Table B holds the same points as the rows below and some others, measured another way and shuffled. Each row below is followed by which row of B it is.
B (72 x 35):
[[  83  141   20  192   55  344  472   23 -278 -433 -141 -155 -127 -267
  -117 -320 -136   65  181  195  -79   23   40  244   37   95  -18   -1
   -18  140  -90 -139  311   15 -319]
 [  36   72  242  -20   34  329  231 -138 -518 -751   -1 -468 -158 -214
  -427    7 -248  169  -70  298 -159 -231  250 -328  146 -106  202  120
  -106 -153  -63 -194  -45  229 -608]
 [ 566 -327 -195  141  189   27  487  129   64 -201   91  -48  103   25
  -164   63  -72  219   97  305 -192 -182  -44 -167  522  -73  456  225
   105  -77  479 -161 -177  161 -302]
 [-640  243  466 -219 -549 -394 -568 -311  425  436 -535  592  -89 -102
   651   36  232 -234 -216 -510  817  -76  -22 -321 -466  296 -208 -500
  -490 -255 -351  166   88 -340  472]
 [  22   16  -60  257  -25  253  316   77 -193 -172 -144 -126  -75 -266
   -71 -295 -162  139  164  249   -5  131   29  297  210  116 -161    3
   -74   96   53  -59  147  125 -371]
 [ 371 -393 -363  224   88  120  620  214  259  336 -248  447    9    6
   -44   88  -59  291  449  219  -40   32 -145  187  462  156  141  100
    76  257  438  -85  -35  282 -130]
 [ 405 -283 -607  375   52   79  660  378  236  529 -447  581  131 -170
    16 -173   -3  189  610  300  -54  203 -216  658  469  308   -1  -79
   166  432  526    4  208  230  -38]
 [ 253  213 -209  283  283  297  308    4 -383 -866  347 -604 -103 -267
  -211 -511 -145  151    9  408 -205  139    0  407  354  -12   34  258
   -43 -177   26 -253  453  -69 -640]
 [ 140  154   87   71 -151  331   47  173 -351 -706  180 -400 -124 -229
  -463 -177 -235  124   20   76 -290  -28  153  135  -64   34  102   83
    12 -268  -46 -197  327 -133 -496]
 [-138  -11   78  296  -62  136  320  -29  105   87 -348  106  -84 -301
   281 -313  -91   69   74  112  268  197    4  291   -2  134 -312 -123
  -178  146  -70   61   55   23  -70]
 [ -87  116  273 -120 -517   63 -392  184 -107 -232  191  -93   25  -19
   -59 -170  -23  -61  -63 -316    6  -96    9   -6 -191  271  -27 -176
  -213 -296  -84 -126  267 -296 -216]
 [ 598 -595 -403  279   81  160  754  383  201  386 -337  319  208  -42
  -249   96 -147  306  445  325 -282  -65  -72  191  493  136  250   76
   111  384  625  -57 -282  435 -212]
 [ 168 -316   59  -54 -183  -22  -50   98  413   -9  100  246   26   93
    23  172   -9  193  -29 -204   50 -111  -38 -106  -39  153  159   29
  -259 -243  124 -142  -44  -97  -63]
 [ 460 -442 -342  205  -96  192  626  434  226  383 -372  558  104  -67
  -229  121 -109  257  544  140 -227   -8  -75  316  246  237  175  -50
   179  335  487  -61   -2  254  -75]
 [ 267  -30 -287   24 -162  288  199  327 -151 -112  -66   69   -3  -41
  -470  -84  -94  140  422  -11 -313  -58  -75  326  100  326  160   11
   -44  124  143 -220  428   44 -338]
 [ 555 -532 -373  229  -19  202  485  446  196  103  -17  276  185  -47
  -267   34 -141  331  365  221 -332   21  -58  389  367  192  159   71
    72  148  547 -143  -41  243 -308]
 [-157  108  304  -76 -444  -73 -363   56    9 -172  120   58   52  -78
   235 -197   59  -98 -150 -239  217  -49   -2  -12 -138  227  -88 -254
  -218 -321  -58  -58  194 -298  -90]
 [ 279 -349 -166  161 -236  274  363  418  -66  120 -140  284  155 -125
  -204  -75 -138  202  395  156 -235   15   -7  388  236  292  -36 -140
    41  245  377  -97   39  254 -329]
 [-257  180  104   44 -365 -263 -280  -14  327  273 -202  421   97 -133
   653 -384  245 -217  -44 -292  524  123 -183  294 -171  386 -264 -405
  -310  -99  -98   65  356 -393  271]
 [ 191 -219  -53  109  -97  118  321  135  -27   90 -326   83   -3 -133
  -274  131 -177  199  187  189  -80 -110   83 -124  234   41  176   18
     7   55  271  -22 -190  266 -239]
 [ 396 -178 -189   70 -308  161   47  507  -14 -166  350  151  211   25
  -116 -257    7   75  275  -77 -297   12 -149  497  166  365   73  -99
    47  -54  341 -227  402 -172 -306]
 [   9  156   38 -102 -391  -52 -292  193  153 -173  242  333  108   22
   306 -336  225 -150   77 -377  132    1 -202  391 -197  453  -43 -297
  -202 -194  -58 -190  655 -495   35]
 [  -5  149  -77  195  372 -138  519 -414  255  -98 -520  252 -186 -268
   384  -89   95   31   -3  267  463    8  -43  -99  148  -84  153   15
  -102   17  -56   26   97   -9  167]
 [ 160  -36 -181  141  454  112  547 -324  -92 -397 -332 -143 -164 -244
  -198   72 -122  263   36  504   67 -111  103 -186  389 -141  277  231
  -161   10   78 -118  -82  361 -353]
 [-413  321  333 -157 -337 -421 -442 -322  334  184 -350  337  -42  -80
   610 -106  267 -269 -263 -378  698 -108  -81 -308 -289  206  -23 -354
  -399 -307 -269   91  177 -416  387]
 [ 239 -264  183  -30 -452  -68   -2  335  177  156  128  335  225  114
   210  -40   69  -35   77 -221    9 -166 -102  -75   80  236  142 -217
    41 -103  330  -73  -43 -171    0]
 [  25  167   90  182   22  351  454  -21 -369 -412 -265 -234 -246 -301
  -311 -126 -249  132  166  266  -82  -14  155  -18   82  -55   54   78
    86   44  -65  -79  140  119 -368]
 [ 342   30 -279  272   30  239  409  267 -183 -320   17  -45  -97 -222
  -301 -178 -168  198  308  303 -228  119   -4  357  328   35  132  127
   270  -60  286 -129  333    2 -370]
 [ -62    9  376  -65 -252 -185   62 -134  195   71 -379  310  -92  -85
   202  227   10  -39 -110 -114  339 -234   98 -576  -98  -70  259 -160
    23 -236   37   79 -210 -113  205]
 [-470  130  252 -253 -101 -468 -437 -576  310   27 -503  454  -22 -200
   503  206  239  -68 -359  -45  765 -198   89 -452  -95  112   43 -346
  -579 -368 -175   73  -90    4  203]
 [ 421 -426 -220  317  -10  176  822  325  181  404 -456  489   19 -120
   -90  121 -161  257  485  281 -104   15  -29  118  373   48  162    8
   320  344  512   28 -208  317  -48]
 [ 242 -267  -17   43 -241   46   27  269  351   39  234  232   37  124
    66  -17   -4  152  110 -229  -23   -7 -137  119   40  220   79   35
  -111 -165  186 -159  132 -202  -87]
 [-342   21  343 -338 -682 -443 -886   -9  567  174  150  687  146  105
   660   20  349 -179 -256 -659  581  -79 -134  -36 -389  459 -121 -497
  -487 -545 -103  -42  300 -558  327]
 [-457  136  427 -300 -123 -368 -388 -595  194 -114 -383  241  -67 -117
   422  218  181  -80 -414 -110  683 -303  118 -676 -134   50  111 -260
  -578 -376 -255   23 -179   -9  119]
 [ 749 -536 -351  123   82  121  715  395  184   49 -107  463  159   43
  -321  286  -80  304  439  273 -367 -203  -50   22  462   52  546  102
   335  135  684 -171 -118  267 -172]
 [ -80  209  183   -2 -333  168  -95   99 -368 -269  -58 -256  -66 -159
  -232 -189 -128  -25   43  -23  -43  -87   81  -53    1  145    8  -95
   -83 -128  -56  -79  198  -63 -345]
 [ 637 -513 -380  381 -170  174  674  662  237  506 -128  393  196    5
  -131  -83 -135  227  554  145 -315  102 -175  429  443  204  125   28
   366  318  689  -23  -61  134 -115]
 [ 184  -82    7  -84 -139  148  316   93 -176  -92 -296  256  -75  -52
  -349  266  -93  137  294  112 -106 -271   78 -280  180   75  365  -43
   122   32  214 -124   13  217 -210]
 [ 329 -422 -228  218  105  163  541  141  313  198 -194  226 -103   -3
  -186  211 -180  383  285  176  -64   16  -34   -8  332   14  165  243
    -6   88  325  -81 -185  261 -187]
 [  17    8  244 -195 -492 -345 -529  119  346  -43  309  330  278  122
   547 -222  313 -237 -224 -470  291 -151 -188    7 -178  365   76 -365
  -285 -404   62 -106  282 -557  178]
 [-350    8  427 -253 -572 -279 -576  -77  513  233  -16  503   58  110
   608  -33  252 -169 -216 -643  546 -112 -124 -157 -440  391 -139 -393
  -520 -307 -238  -24  162 -457  323]
 [   3   86  -64   76   45  111  381 -106  -92 -110 -441  251 -227 -231
  -150  131  -94  162  245  245  129  -47   81 -102  182    1  162   -3
    79   10   73  -38  121  176 -138]
 [ 356 -351 -287  382 -176  240  585  511   92  400 -221  331  156 -142
    -4 -271 -124  165  496  170 -172  187 -132  598  316  293 -146 -102
   167  394  447   -5   69  162 -174]
 [ 150  -13  -51   87 -196  271  219  219 -377 -125 -193 -185  -76 -155
  -532   12 -250  167  264  196 -243  -96  108  -56  256   74  149   55
    83   26  199  -83   25  229 -462]
 [ -56 -205  319 -186 -321 -180  -35  -97  197  281 -476  340    5    5
   -12  436  -25   48  -65 -131  250 -367  126 -713  -31   22  310 -166
  -163 -144  131   59 -434  145   96]
 [-202  108  322 -163 -391 -113 -313  -59   17 -107  -44  159   84  -55
   286 -144  129 -148 -138 -252  287 -164  -14 -128 -165  273  -27 -323
  -325 -199 -113  -64  153 -215  -16]
 [-151  247   69  133  282 -277  254 -506  311 -122 -397  207 -180 -229
   596 -152  174  -60 -184  145  637   11  -63 -195   85  -80   90  -38
  -205 -163 -148   50  107 -172  236]
 [  16  143  -21  284 -133  430  291  224 -353 -376   32 -232 -109 -304
  -153 -478 -207  103  234  170 -144  216   28  550   65  195 -276  -28
     2   99  -49 -124  419  -30 -465]
 [ 280  -40 -272  189    8   17  199  183  180 -160  152  224  -11  -78
   102 -195   37  137  198   92   16  141 -151  395  266  156   74   44
    67 -150  254 -142  389 -178 -142]
 [ 437 -420 -456  275  160  177  758  226  259  399 -717  385  -33 -208
  -475  292 -236  377  481  334 -201  -13   50  131  268   42  278  127
   100  338  425   21 -195  451  -92]
 [ 331  -64    2  123 -134  332  419  308 -149 -312   93  -36   16  -57
  -192 -232 -107   67  264   -2 -285  -72  -45  230   32  176  135    3
    99  110  113 -204  288  -94 -277]
 [   4 -159   63   76  144  -52  380 -281   44   51 -588   97  -99 -222
   -62  270 -125  196  -26  348  238 -188  169 -488  281 -147  232   37
  -134   -3  154   63 -439  403 -129]
 [-331  326  130   72   92 -285  -96 -470  345 -120 -265  149 -101 -225
   714 -360  237 -159 -279  -84  690   85 -113   44 -144  131 -149 -176
  -476 -201 -336   26  301 -346  236]
 [-340  300  252  121  115 -253  110 -509  240 -153 -433  239 -165 -340
   707 -230  158 -120 -260   95  721   63   16 -115  -84  -33 -112 -208
  -253 -185 -254  104  113 -210  245]
 [-366  284  339 -162 -425 -445 -513 -212  380  202 -225  387  101  -49
   749 -263  346 -354 -275 -477  672  -94 -153 -125 -354  332  -88 -464
  -446 -274 -249   71  264 -531  428]
 [ 287 -327  -14  137 -148  159  402  255  -34   69 -120  155  109  -67
  -105   10 -125  170  227  173 -128  -94   13    9  301  110  117  -42
    70  127  366  -68 -173  229 -265]
 [ 161  167   20    8 -305  224 -170  291 -438 -592  329 -364   47 -144
  -375 -296 -122   21   53   28 -299  -50   50  225   87  188   80  -38
    -2 -272   90 -215  409 -168 -536]
 [-175  -47  163   10 -319 -271 -219  -44  265  183 -175  458   94 -146
   502  -62  137  -37 -101  -58  463   25  -24    0   61  193 -122 -329
  -180 -237  137   73   -8 -117  106]
 [ 452 -387 -363  224   94  109  736  251   54  303 -319  432  143  -44
   -43   17  -28  206  484  366 -105  -61 -123  170  596  163  219   -9
   175  376  564  -73  -94  392 -183]
 [ 163  136 -110  329    3  257  253  172 -212 -460   60 -337  -96 -336
  -195 -402 -207  131   81  249 -146  205   54  434  128   25  -82   94
    62 -124   60  -85  326 -110 -406]
 [-401  180  318  -99 -315 -392 -465 -290  435  146 -296  330   84 -152
   701 -218  263 -236 -349 -357  676  -34  -63  -67 -368  278 -179 -416
  -565 -270 -275   88  133 -392  345]
 [ -31   20    8  158   70  359  407  -72 -415 -362 -272 -219 -170 -314
  -331  -78 -259  230  166  408  -65  -14  177   24  261    7  -42   64
   -88  110    9  -97    5  376 -541]
 [  39   91 -111   57 -174 -177   44   66  416  288 -167  462   95   22
   509 -348  272 -174  158 -308  328   39 -311  321  -95  407  -21 -242
  -227   82  -21  -52  462 -390  299]
 [ 213  104    7  112 -103  362  136  218 -386 -627  401 -463  -70  -70
  -317 -349 -166  109  107   75 -301   -4  -11  219  169  124   50  150
   -20 -139   20 -271  378 -119 -584]
 [ 416  -57 -384  330  332  282  652  113  -71 -354  -11 -166  -67 -186
  -211 -291 -128  228  276  376 -213  105  -81  407  374   45  137  246
    38  135  194 -192  291   96 -386]
 [ 154  -61   69   -4 -367  272  240  341 -189  -37   43  244   22   39
   -86 -134  -31   18  381 -116 -145 -101  -91  148   90  318   50 -155
   103  152  149 -181  294  -33 -224]
 [ -45  -48  256  -60 -562 -164 -400  245  258   39  379  351  238   92
   612 -362  236 -175  -82 -418  267   18 -206  256  -96  428 -188 -376
  -216 -257   80  -98  312 -480   60]
 [-248  118  405 -294 -446 -352 -524 -171  269   35  -69  279  148   61
   499  -72  277 -264 -296 -467  472 -277  -81 -346 -294  301   81 -387
  -474 -314 -173  -35  102 -382  233]
 [ 326 -179  -36   84 -214  166  260  339   56 -140   74  238  113  -48
   -48 -127  -27   75  229  -43 -176  -51  -59  266   39  227  120 -109
    76   16  237 -158  223 -109 -148]
 [-284  299  197    6 -139  133   13 -210 -367 -211 -389 -260 -224 -262
  -200  -85 -152   16   -3  114  176  -93  149 -258   25   35  -17  -46
  -208  -64 -208   -6   71  115 -300]
 [-336  345  101  286  -71   50    6 -159  -30 -182 -140 -124 -139 -368
   451 -610    7  -72  -85   63  420  314  -46  444  -47  172 -455 -153
  -281  -67 -277   39  395 -247 -112]
 [ 124   39  309 -220 -465 -194 -468  167  248 -337  562  137  220  198
   415 -257  265 -217 -227 -531  122 -200 -185  -22 -236  326  162 -241
  -235 -460  -10 -225  390 -655   62]]
Rows of B count from 0, top down.

[  45   34   78  -13  -30  -61   22 -164  -31   64   61  -21 -149  183
  -14  -34  -47   34 -201   38   -7  129   48  -68  -34   14  140   19
 -169  -81    2 -182    9   48]
10
[ -64  -94 -128   -8  -16   27  -31   40   -3  147  185   20  -33 -130
  -81  -65  151 -215  -88  -80  149  -62  -28  -98 -133   79  -32  106
  -82   46  -59 -117  139   90]
60
[ 92 137 104   7 -43  36  30 -68  71  76   9  29 -45 132   8  61  12  84
 -54 -53 -83  26 101 -15  80 -28  78 -11 -18  63  13 -29   7 -26]
1
[  36  281 -154   49 -204   91 -116   95  -36  265   52   60   40  208
 -141   19  126 -180  -72 -163  -70  -61 -194  -43  -45  -76  -41  -26
  116  219   74 -239   97  -63]
12
[  59  -41  -19    8   61  -74   17  -75  -10  -48   77  -47 -102   79
  106  -27 -140   39  -48   20  -87    7   70  -11   80   14   37  -97
   14   35   18   40   -3  -41]
49
[-152  -37    0 -147   26  115  -56   56    0  -32 -125    7  -27  -12
  167   11  -72   28  102  -55  -32 -185  -44 -125   34  -53   19  118
   44  131   13  128  -25   13]
3
[  72   10 -190  -11  -17   54   25   60    9  131  149   19   30  -67
    3  -23   66 -151   34 -144   53 -112   14  -22   14   53  -43  -64
  102  149  -17  -22   98  -60]
0
[-125  220   66 -175  -93  132  -98  -68  -80  101 -231   39 -114  321
  143   49 -110  148  -24   -7  -43  -90 -172 -105  -93  -79  159  253
 -127   14   66 -150  -88   12]
66
[ -19 -170   43 -103   46  -27   17  -85  -37  -86   40  -25  -87  -50
   14  -28  -59   -4 -121   30    7  -13   44 -127   33    8   61  -32
  -93  -40   -5   34   18   -7]
48
[  80  207 -233  140 -328  105 -103   34 -131  429  292   38  -26  169
 -382  -72  331 -381 -274 -192  151   98 -255  -59 -200   19  -21  -20
  -38   20   19 -584  232   24]
2
[  53  -14  -14   47  -53  -33   -1  -49   -4  121  203   47  -43  -15
 -163   -9  135 -136 -208  -23   53   53   29  -55  -62   47   13  -14
 -104   -8  -20 -150   99   63]
15
[ 208  -28  -87  130 -101 -102   83 -166  -49  119  315  -85  -88   66
 -200  -75   68 -145 -246  -50   58  195   75  -42  -20   59   75 -225
  -55  -45  -21 -268  141  -33]
19
[-125  -86    1 -119   61   48    3  -28    6  -53  -64  -38  -59  -28
  190   -8 -112   56   86  -18   12 -131   32 -124   -7  -12   71  110
   -8   94  -22  124  -30   52]
11
[  94  216    7  147 -227  102  -52  -21  -11  227  140   14  -46  199
 -187   33  170  -86 -136 -124  -34   92  -64   -6    2  -50   27  -48
   27   53   34 -281  104    6]
35
[ -39 -143  -46    5    6   71    2   76   56  -11  131   12   51 -236
  -33   24  111 -119   43  -99   32 -139   65  -90   50    4  -70  -37
   98  155  -39  153   91   28]
20
[ -21  -25  -84   10  -45   67  -41   80  -17  108  149   86   15  -87
  -83    5  139 -173  -68  -76   48  -88  -32  -44  -15   29  -64    4
   32   79   -5  -38   80   65]
21
[  38  150  -27  -16 -112  155  -64   67   25  148    7   48   -2   81
  -46   50  107  -42   -3 -148  -43  -94  -72  -28   50  -42  -21   27
   54  115   35  -83   77  -96]
53
[ -88 -252  129 -110  149  -36   80 -116   50 -169  -13  -81 -125 -113
  193  -43 -144  111   11   54   16  -16  199 -135   69   24  109   49
  -96  -26  -64  193  -31   84]
54
[  33 -168   47  -47   58  -28  101 -120   40  -88   82  -76  -54 -107
   57  -12  -58   40  -20  -15   26   -2  176 -113   61   20   90  -70
  -30   29  -50  111   26    2]
42
[ -25  -69  117  -42   53  -29   58 -122   35  -48    8  -38 -110   39
  113  -13  -93   94  -46   32  -17   40  147  -87   39    3  120   33
  -83   -6  -30   48  -30   87]
67
[ -74   87    5  -31  -80  127  -72   90   35  160    7   83   -5   22
  -46   14  143 -105  -35 -108    9  -78  -49  -80  -16  -27  -19  123
   -3  109    1  -79   66   66]
71
[  60   33 -117   30 -146   90  -39  -11  -50  115  140  -33   -4    7
 -140   17  110 -117  -66 -131   38  -55 -101  -76  -36  -16   -1  -65
   38   84   16 -143  125  -95]
57
[ -49   16  203  -50   31   65    2  -65   87 -119 -139  -39  -75   78
  180   81 -132  227   83   -2 -157  -59  117  -71  150  -95   90   41
   29   95   17  200  -70   -8]
39
[ -65 -120  168  -99   67  -11   54 -140   21  -97  -48  -47 -134   28
  136  -15 -119  131  -53   54  -11   33  140 -124   47   -9  146   67
 -127  -51  -31   70  -47   87]
69
[ -33  154 -126   67 -261  218 -101  117  -73  280  147  100   55   27
 -223   41  289 -247  -69 -184   95  -82 -191  -60  -91  -31  -54   42
   83  114   23 -256  125   77]
58
[ -90  -90   73  -96   20   32    0  -87  -26  -43  -35  -40 -119   37
  107  -23  -85   61  -39   17   15  -21   27 -123   -2  -11  104   86
  -95  -26  -13    6  -19   63]
43
[ 209  153  -74  127 -185  -13    9  -93 -110  232  267   56  -80  219
 -236  -21  130 -159 -296  -50   20  179  -45   40  -11   42   43 -177
  -44  -87   43 -385   93   -2]
37
[ 119  112  -67   62 -116  -17   12 -110  -59  123  141  -28  -64  173
  -79   -1    2  -44 -136  -50  -14   68  -24  -27  -29   -1   79 -101
   -9   33   28 -202   53  -36]
33
[  93   16  221  -10   -7  -15   78 -200   49 -147  -87 -123 -124  190
  129   46 -202  263  -16   15 -186  100  173  -72  207 -103  175 -140
   16   22   33   96  -66  -87]
36
[ 253  253  -64  199 -216  -30  -13  -89  -78  266  281   59  -67  288
 -267   13  142 -138 -299  -61  -46  196  -50   81   -3   17   28 -199
  -11  -33   63 -401  101  -29]
13
[  93  190   40   70 -166   55  -24  -74   -8  174   87   23  -53  196
 -136   47  101  -18 -152  -73  -35   76  -29  -28  -17  -37   73  -15
  -43   29   31 -226   61   -6]
4
[ -28  245 -104   57 -220  187 -136   75  -61  214   18   26  -11  198
  -63   51  103  -79   10 -153  -38  -99 -221  -27  -49  -78  -17   60
  104  150   66 -204   66  -32]
18
[ -26  234   68  -20 -187  127  -86  -12  -61  122  -86   65  -29  269
  -42   75   21   25  -79  -58 -107  -15 -128  -70   21 -120   75   26
   35   84   86 -152  -33   22]
5
[-208 -119  -75 -182   26  124  -63  157   34   13  -81   41   68 -196
   64  -23   60 -152   98 -119   44 -250  -52 -208  -12  -44  -55  130
   72  226  -24  154   54   45]
31
[-107  -62  278 -193  127   39    6  -75   58 -122 -199   56 -144   72
  217   34 -142  223  -39   88  -92  -30  135  -88  122  -29  121  170
 -165  -77    4  157 -115   74]
22
[  56   91 -167   79 -167   33  -56   25  -80  287  254   65  -29   66
 -243  -58  224 -289 -226 -107  114   50 -125  -41 -135   53  -26  -11
  -55   12    1 -360  159   56]
64
[ 121 -160   34   13   48 -124   90 -151    5 -127  152  -75  -50  -59
  -29    0  -87   20 -124   30  -56   55  160  -81   97    7   64 -218
   -6   23   -7   93   31  -58]
32
